Here is a tiny trained network, its code and every weight. The questions are about switching its units off for an input and a class, where a switched-off unit gives its printed mean instead of its output.

import numpy as np


def w(rows, s, z=0):
    codes = np.array(rows[::2]) - 128.0
    scale = np.full(codes.shape[1], s)
    scale[-1] = z or s
    return codes * scale


def f(y):
    return y / 2 * (1 + np.tanh(0.7978845608 * (y + 0.044715 * y**3)))


def log_softmax(a):
    a = a - a.max(-1, keepdims=True)
    return a - np.log(np.exp(a).sum(-1, keepdims=True))


def net(x, mask):
    res = np.array(x, float).reshape(1, 2) / 4 @ E
    y = f(res @ A[0][:, :-1].T + A[0][:, -1])
    res = res + np.where(mask, y, B[0][:, -1]) @ B[0][:, :-1]
    return log_softmax(res[-1] @ U[:, :-1].T + U[:, -1])


A, B = {}, {}
E = w([
[126,34,179,161,160,191,108,66],'x0',
[184,182,199,171,249,89,112,153],'x1',
],0.014)
A[0] = w([
[157,142,171,93,167,113,144,120,254],'n1',
[130,248,120,87,167,22,141,160,72],'n2',
[126,95,180,159,148,101,89,34,75],'n3',
[106,182,50,155,173,111,156,112,59],'n4',
[115,125,155,132,155,99,178,136,249],'n5',
[129,84,172,155,186,169,130,123,72],'n6',
[187,102,198,149,153,172,106,81,126],'n7',
[176,176,239,148,255,93,130,154,51],'n8',
[77,58,205,84,227,115,154,88,102],'n9',
],0.0087,0.0085)
B[0] = w([
[40,155,52,233,121,119,23,116,207],'n1',
[215,103,178,113,113,222,164,195,216],'n2',
[147,179,149,59,129,125,189,193,167],'n3',
[134,131,156,92,121,135,177,148,138],'n4',
[112,146,121,207,161,144,79,143,194],'n5',
[212,121,113,85,90,159,156,168,168],'n6',
[127,183,131,135,126,156,135,194,192],'n7',
[86,50,122,9,82,77,199,15,249],'n8',
[191,136,138,138,114,146,141,180,184],'n9',
],0.014)
U = w([
[126,55,117,67,68,86,206,57,88],'0',
[250,143,176,130,111,149,186,213,13],'1',
[122,124,113,207,123,89,48,119,253],'2',
],0.013,0.0031)

Each question gives the input, the list of numbers given to net, and the class t.
The units are the neurons (one row each of A and B). Each row of codes is followed by its name. A weight is (code - 128) times the scale printed after its matrix; where a second scale follows, it is the last column's (A, B and U).
mask holds one flag per neuron, in row order. A switched-off neuron (its flag False) gives its mean, the last column of its row in B, instead of its output. The means were averaged over made-up inputs and are rounded, as every weight is.
A unit's drop is (log p(t) with every unit on - log p(t) with that unit switched off) / (log p(t) with every unit on - log p(t) with every unit switched off).
The circuit of an input: a set's keep is (log p(t) with only the set's units on - log p(t) with every unit switched off) / (log p(t) with every unit on - log p(t) with every unit switched off). Starting from all 9 units, units are removed one at a time, each time the one whose removal leaves the highest keep (on an exact tie, the one counted first), for as long as the keep stays at least 0.8.
units of the circuit, in order: the units of the circuit, biggest drop first
most important unit: the unit with the biggest drop
top k neurons: the k neurons with the biggest drops, biggest first
drop when u is switched off: that unit's drop, to one decimal
input [3,1], class 2: most important unit	n2
input [3,-1], class 2: top 2 neurons	(n8, n2)
input [-3,-2], class 2: top 2 neurons	(n8, n2)
input [-4,-3], class 1: top 3 neurons	(n8, n1, n5)
input [-1,-2], class 2: units of the circuit, in order	(n8, n2)
input [3,3], class 2: top 2 neurons	(n2, n1)
input [1,-3], class 2: top 2 neurons	(n8, n2)
input [-5,-3], class 1: top 2 neurons	(n8, n1)
input [-2,1], class 2: drop when n3 is switched off	0.0
input [-3,1], class 2: drop when n6 is switched off	0.2
input [-7,-4], class 1: drop when n8 is switched off	2.0
